Below is a small trained network, with its code and all its weights. Each question gives an input and a target symbol and asks what happens when units are switched off, that is, made to give their printed mean instead of their output.

import numpy as np


def w(rows, s, z=0):
    codes = np.array(rows[::2]) - 128.0
    scale = np.full(codes.shape[1], s)
    scale[-1] = z or s
    return codes * scale


def softmax(a):
    e = np.exp(a - a.max(-1, keepdims=True))
    return e / e.sum(-1, keepdims=True)


def log_softmax(a):
    a = a - a.max(-1, keepdims=True)
    return a - np.log(np.exp(a).sum(-1, keepdims=True))


def net(x, mask):
    ids = ['ΦΩαβηξπσ'.index(c) for c in x.split()]
    T = len(ids)
    res = E[ids] + P[:T]
    u = 0
    for l in range(3):
        r = res
        for j in range(3):
            rows = slice(2 * j, 2 * j + 2)
            q, k, v = (r @ M[l][rows].T for M in (Q, K, V))
            z = softmax(np.where(np.tri(T) > 0, q @ k.T / 2**0.5, -1e9)) @ v
            o = O[l][rows]
            res = res + np.where(mask[u + j], z, o[:, -1]) @ o[:, :-1]
        u += 3
    return log_softmax(res[-1] @ U[:, :-1].T + U[:, -1])


Q, K, V, O = {}, {}, {}, {}
E = w([
[186,57,135,126],'Φ',
[55,74,152,69],'Ω',
[1,70,75,219],'α',
[188,49,26,144],'β',
[66,40,24,45],'η',
[126,118,180,8],'ξ',
[117,73,218,141],'π',
[141,59,80,59],'σ',
],0.0088)
P = w([
[98,248,101,186],'0',
[111,85,150,72],'1',
[105,97,157,80],'2',
[119,91,116,105],'3',
[100,93,132,111],'4',
[112,81,121,127],'5',
[106,76,142,142],'6',
[94,69,149,146],'7',
],0.011)
Q[0] = w([
[56,91,140,83],'L0H0',
[119,155,194,157],'L0H0',
[164,203,136,138],'L0H1',
[114,166,138,147],'L0H1',
[149,70,159,124],'L0H2',
[121,82,252,108],'L0H2',
],0.012)
K[0] = w([
[30,194,245,138],'L0H0',
[148,5,228,86],'L0H0',
[243,34,97,108],'L0H1',
[186,92,184,180],'L0H1',
[133,220,53,151],'L0H2',
[204,229,253,197],'L0H2',
],0.0083)
V[0] = w([
[94,159,228,145],'L0H0',
[172,127,193,105],'L0H0',
[143,170,255,66],'L0H1',
[18,111,86,48],'L0H1',
[47,51,163,192],'L0H2',
[142,68,72,108],'L0H2',
],0.0095)
O[0] = w([
[254,90,74,147,152],'L0H0',
[121,133,15,120,65],'L0H0',
[139,58,38,237,44],'L0H1',
[111,20,139,128,254],'L0H1',
[228,151,216,169,202],'L0H2',
[114,122,200,111,129],'L0H2',
],0.0067,0.0058)
Q[1] = w([
[174,231,174,178],'L1H0',
[164,124,132,110],'L1H0',
[26,144,24,200],'L1H1',
[247,76,122,89],'L1H1',
[168,186,1,95],'L1H2',
[224,79,175,137],'L1H2',
],0.008)
K[1] = w([
[44,89,180,71],'L1H0',
[147,121,114,151],'L1H0',
[181,237,155,170],'L1H1',
[135,89,165,68],'L1H1',
[253,109,130,125],'L1H2',
[139,149,151,90],'L1H2',
],0.014)
V[1] = w([
[179,184,105,162],'L1H0',
[44,53,116,146],'L1H0',
[96,255,109,120],'L1H1',
[96,176,97,113],'L1H1',
[33,199,60,94],'L1H2',
[122,96,108,196],'L1H2',
],0.0076)
O[1] = w([
[249,136,173,144,87],'L1H0',
[51,108,89,146,151],'L1H0',
[211,137,180,2,3],'L1H1',
[202,92,116,78,78],'L1H1',
[123,229,87,69,141],'L1H2',
[203,48,49,141,113],'L1H2',
],0.0066,0.0056)
Q[2] = w([
[133,97,194,109],'L2H0',
[62,1,90,59],'L2H0',
[133,50,113,167],'L2H1',
[142,74,112,90],'L2H1',
[84,160,31,86],'L2H2',
[239,60,141,84],'L2H2',
],0.0085)
K[2] = w([
[118,239,175,200],'L2H0',
[161,200,135,124],'L2H0',
[209,202,33,188],'L2H1',
[178,54,167,124],'L2H1',
[160,127,109,178],'L2H2',
[29,1,74,32],'L2H2',
],0.0078)
V[2] = w([
[135,185,94,64],'L2H0',
[166,189,253,122],'L2H0',
[103,152,189,118],'L2H1',
[255,165,141,227],'L2H1',
[175,235,200,128],'L2H2',
[163,203,67,129],'L2H2',
],0.01)
O[2] = w([
[235,143,233,204,215],'L2H0',
[177,133,3,166,255],'L2H0',
[173,172,6,89,174],'L2H1',
[112,58,117,14,53],'L2H1',
[109,49,43,156,160],'L2H2',
[107,34,235,188,90],'L2H2',
],0.0064,0.0095)
U = w([
[165,116,185,63,255],'Φ',
[23,59,168,108,154],'Ω',
[82,109,79,71,64],'α',
[191,74,171,147,15],'β',
[64,169,175,82,87],'η',
[137,80,255,86,94],'ξ',
[96,48,173,18,111],'π',
[119,99,193,108,81],'σ',
],0.0054,0.0088)

Each question gives the input, a string of symbols that net reads in full, and the target symbol t.
The units are the heads (2 rows each of Q, K, V and O). Each row of codes is followed by its name. A weight is (code - 128) times the scale printed after its matrix; where a second scale follows, it is the last column's (O and U).
mask holds one flag per head, layer by layer. A switched-off head (its flag False) gives its mean, the last column of its rows in O, instead of its output. The means were averaged over made-up inputs and are rounded, as every weight is.
A unit's drop is (log p(t) with every unit on - log p(t) with that unit switched off) / (log p(t) with every unit on - log p(t) with every unit switched off).
unit that matters most: the unit with the biggest drop
which heads matter: for each layer, one digit per head in row order, 1 if its drop is at least 0.15 and else 0, layers parted by /
drop when u is switched off: that unit's drop, to one decimal
input Ω η ξ η π π, target Ω: which heads matter	010 / 110 / 100
input π η π σ π η ξ β, target π: which heads matter	110 / 101 / 110
input π α α α, target π: which heads matter	110 / 101 / 110
input β π ξ π, target β: unit that matters most	L0H1
input β α σ, target β: which heads matter	111 / 011 / 111
input α ξ σ, target α: which heads matter	111 / 000 / 111
input η π α α, target η: which heads matter	111 / 100 / 011
input ξ η β η π, target ξ: which heads matter	111 / 001 / 111
input π ξ α α ξ Φ π Ω, target π: which heads matter	110 / 101 / 110
input β π σ α, target β: which heads matter	111 / 111 / 111
input α β π α Ω α η β, target α: which heads matter	111 / 100 / 111
input Φ ξ σ ξ ξ η ξ α, target Φ: which heads matter	010 / 010 / 001
input Ω π π Ω Φ Φ, target Ω: drop when L0H1 is switched off	0.4
input η π π α, target η: drop when L0H1 is switched off	0.2
input η α α ξ, target η: drop when L2H2 is switched off	0.2
input Ω Φ α Φ η Ω Φ, target Ω: unit that matters most	L1H1
